array([[ 33, -20, -18, -32,  24],
       [-18, -29,  51,   6, -22],
       [ 21,  36,  13,  27, -15]])
27

array([[-40,  37,   0,  24, -33, -33,  13],
       [ 34, -30,  28, -32, -29,  35,  34],
       [-40, -30,  14,  33,  32, -34,  21]])
-34

array([[ 33, -12,  22,   0],
       [-50,  33, -27,  38],
       [ 25, -18,  14, -13]])
14

array([[ -2, -20,  49,  49,  -8, -12, -14],
       [ 34,  44, -23,   9,  35,  39,  19],
       [-10, -29, -15,  22,  -4,  -6, -28]])
-6

array([[  5,  -1, -43,  -7, -36,  29, -46],
       [-36,  39,   5,  -4,   8,  25,  -8],
       [ -2, -49, -35,  -8, -29,   1, -21]])
1

array([[-43, -19,  -5, -26],
       [-26,  -9,  16, -30],
       [-44, -23,  -8, -31]])
-8

array([[  6,  -8,  48,  48],
       [-14,  43,  39, -45],
       [-44,  34,  16, -46]])
16
---
-0.14	0.19	0.11	0.07	0.09	0.05 | 0.19
104.9	-56.0	-122.5	54.8	120.5 | -56.0
163.94	-114.02	-104.24	-49.09 | -114.02
0.126	0.030	0.028	-0.129	-0.060 | 0.030
0.648	1.658	-0.403	0.164	-1.763	-1.031	-0.132 | 1.658
-0.11	-0.16	0.14	0.08 | -0.16
---
[[-35  16 -23  14  -3 -24]
 [ 12  26  -6 -53  25  42]
 [-24 -26  -3 -22  16  25]] -> -24

[[-23  36 -14  29 -12]
 [ 21  23 -37  43  14]
 [-13 -25  29 -15 -34]] -> -12

[[ 47  -1   3  -8  23  -4]
 [ 47  -1  -2   3   5 -35]
 [ 47 -19  -2 -10   1  -4]] -> -4

[[48 13 15 27]
 [40  4 53 10]
 [44  4 49 -1]] -> 27

[[ 34 -10  -9 -21  20 -46   9]
 [ 10 -22 -31  33 -30  22   8]
 [  4 -14 -18  21 -20  13   7]] -> 9

[[-13 -16  38  18 -16 -23]
 [ -9 -13  35  41 -10 -19]
 [ 19  18  15   4  17   8]] -> -23

[[-24 -42  41   1]
 [-40 -22  44  26]
 [ 18  19 -26 -41]] -> 1

[[ 27  -3  24 -31 -44  44]
 [ -3  -9  37 -30 -37  38]
 [ 22 -44 -44 -36  22 -26]] -> 44
---
array([[-17,  -4,  26, -43,  20, -22,  23],
       [ 24,  55,   9,  20,  31, -30, -14]])	-4

array([[ -7, -11, -13,  16,  15, -34, -26],
       [  8,  13, -10,  33, -19, -42, -24]])	-11

array([[  1,  48,  29,  18,   3],
       [  1, -12,  -1,  -1,   4]])	48

array([[-26, -26,  -9, -27, -21, -20],
       [-32, -34,   0, -45, -30, -30]])	-26

array([[ 51,  -7, -20, -34, -28,   3, -22],
       [ 15, -28,  18,  18,   1,  11,   5]])	-7

array([[  7,  11, -23,  21],
       [-19, -47,  35, -35]])	11

array([[  1,  30, -24, -18, -29,  26],
       [ 21,  26,   4,   1,   7, -51]])	30
---
[-16, -139, -859, -657, 581] >> -859
[[27, 54, 12, 30], [83, 66, 23, 30], [73, 98, 52, 51]] >> 98
[384, 783, 449, 514, 396, 202] >> 514
[[61, 58, 82, 1], [78, 80, 9, 48]] >> 80
[14, 85, 64, 27, 80, 67] >> 27
[[274, -81, -552, 169, 250, 281, -279], [178, -216, -401, 360, 231, 210, -216], [167, 14, -19, 898, 432, 460, -102]] >> 432
[[-754, -430, -727, -187, 259], [-125, -286, -202, -718, -312], [827, -215, 142, -992, -702]] >> 142
[[-1, 4, 27, -23, -46, -20, -23], [-4, -2, 11, -43, 42, -11, -43]] >> 42
---
array([[-25, -12,  34,  -8, -10,  11,  13, -12],
       [-16,  -5,  31,  -9,  -7,   3,  14,   3],
       [  5,  26,   5,  -5,  -4, -19,  27,   8],
       [ 13,  23, -21,   5,   0, -11,  11,  -7],
       [-19,   4,  10,  -2,  -7,  13,  17, -34],
       [-18, -32,  28,  -9,  -1,  16, -19,  14],
       [ -9, -26,  -1,   4,   4,  20, -27, -13],
       [  9,  19,  12,  -7,  -3, -28,  25,  29],
       [-22, -12,  36, -10,  -8,   6,  11,   0],
       [-26,  -7,  42, -11, -12,   8,  22,  -5]])	-25

array([[  6,   1,  23,  19, -12,   4, -50,  -2,   8],
       [ -4,  -8,   8,  14, -11,   5, -17, -19,  10],
       [  7, -17,  -7,  16,  -7,   3,  -3, -40,   9],
       [  9, -10,  -9,  17, -11,   6,  -6, -41,  10],
       [  0,   1,  10,  18, -10,   2, -34, -16,  10],
       [  0, -19, -13,  12,  -5,   3,  13, -46,  11],
       [ -4, -11,   5,  15, -10,   6, -18, -29,  12],
       [ -8,   2,   6,  13, -10,   4, -13, -21,  13]])	6

array([[  9,   9, -17,  27,  14,  21,  14,   3,   2,  13,  10,  33,   9,
         15],
       [  9,  10, -16,  28,  15,  22,  15,   4,   3,  14,  11,  34,   9,
         16],
       [  9,   9, -17,  28,  14,  21,  14,   3,   2,  14,  10,  33,   9,
         15],
       [ -5,  -6,  50, -28,   3, -14,   0,  16,  18, -14,   6, -36,   8,
         -4],
       [ -5,  -6,  47, -27,   2, -15,  -1,  14,  16, -14,   4, -35,   7,
         -5],
       [ 10,  10, -21,  34,  17,  26,  17,   4,   3,  15,  12,  40,  11,
         19],
       [ -5,  -6,  51, -28,   4, -14,   0,  16,  19, -14,   6, -36,   9,
         -3],
       [ -6,  -7,  47, -28,   1, -16,  -2,  13,  16, -15,   3, -36,   6,
         -5],
       [ 10,   9, -18,  31,  17,  24,  16,   5,   4,  14,  12,  37,  11,
         18],
       [ -5,  -6,  49, -27,   2, -15,  -1,  15,  17, -14,   5, -36,   7,
         -4]])	9

array([[ -4,  -5,  -3,  -8,   1,   3,  -4,  -4,  -3,  -5,  -4,  19,  -2,
         -2,  29],
       [ 10,  -5,  19,   6, -23,  14, -42,  -3, -52,   3, -10,  45,  25,
          0, -15],
       [  5,   9,   8,  30,   4,  -4,   1,   4,   1,   6,   1, -28,   1,
         -8, -48],
       [ -6,  -5,  -7, -12,   4,   1,   2,  -4,   4,  -5,  -2,  15,  -5,
         -1,  34],
       [  6,   9,  10,  30,   2,  -3,  -3,   4,  -3,   7,   0, -24,   4,
         -8, -50],
       [ -7,  -4,  -9,  -9,   8,  -1,   7,  -3,  11,  -6,  -2,   8,  -9,
         -3,  34],
       [  8,   8,  13,  27,  -3,  -1,  -8,   4, -11,   8,   0, -18,   8,
         -5, -52],
       [  9,   8,  14,  27,  -5,   0, -11,   4, -13,   8,  -1, -16,  10,
         -4, -54],
       [ -7,  -5,  -8, -10,   6,   1,   4,  -4,   7,  -6,  -3,  15,  -7,
         -3,  38],
       [ -5,  -4,  -6,  -8,   5,   1,   3,  -3,   5,  -5,  -2,  12,  -6,
         -2,  30]])	-4

array([[  0, -18, -11,   9,  13, -13,  12, -13,   0,   4,  23,  -9],
       [ -2,  -5,  10,  16, -18, -14, -26,  13,  -7, -10,   3, -19],
       [-22,   5,   1,   1,  11,  25,   9,  -2,  -6,  -2, -19,  33],
       [ 22, -15,  -6,  -1,   2, -15,  -7,  -2,   2,   1,   9, -27],
       [ -6,  10,  42,   3, -14,   2,  -5,   5,  -7,  -9, -18,   2],
       [-10,  22,  11, -12,  -6,  29,  -7,  17,  -4,  -2, -23,   4],
       [ 15,   9, -20,  -4,  -4, -19, -13,  11,   8,  15,  15,  -2],
       [ -8,   0,   1,  21,  -9, -26, -13,  -1,  -2,  14,  20,   5],
       [-12,  11,  19,   6,  -2, -21,  -5,  13,  -8,  -7,  -7,  31],
       [ -2,  13,  -7,  -4,  -8, -12, -25,  31,  -8, -13,  -5,   8]])	0
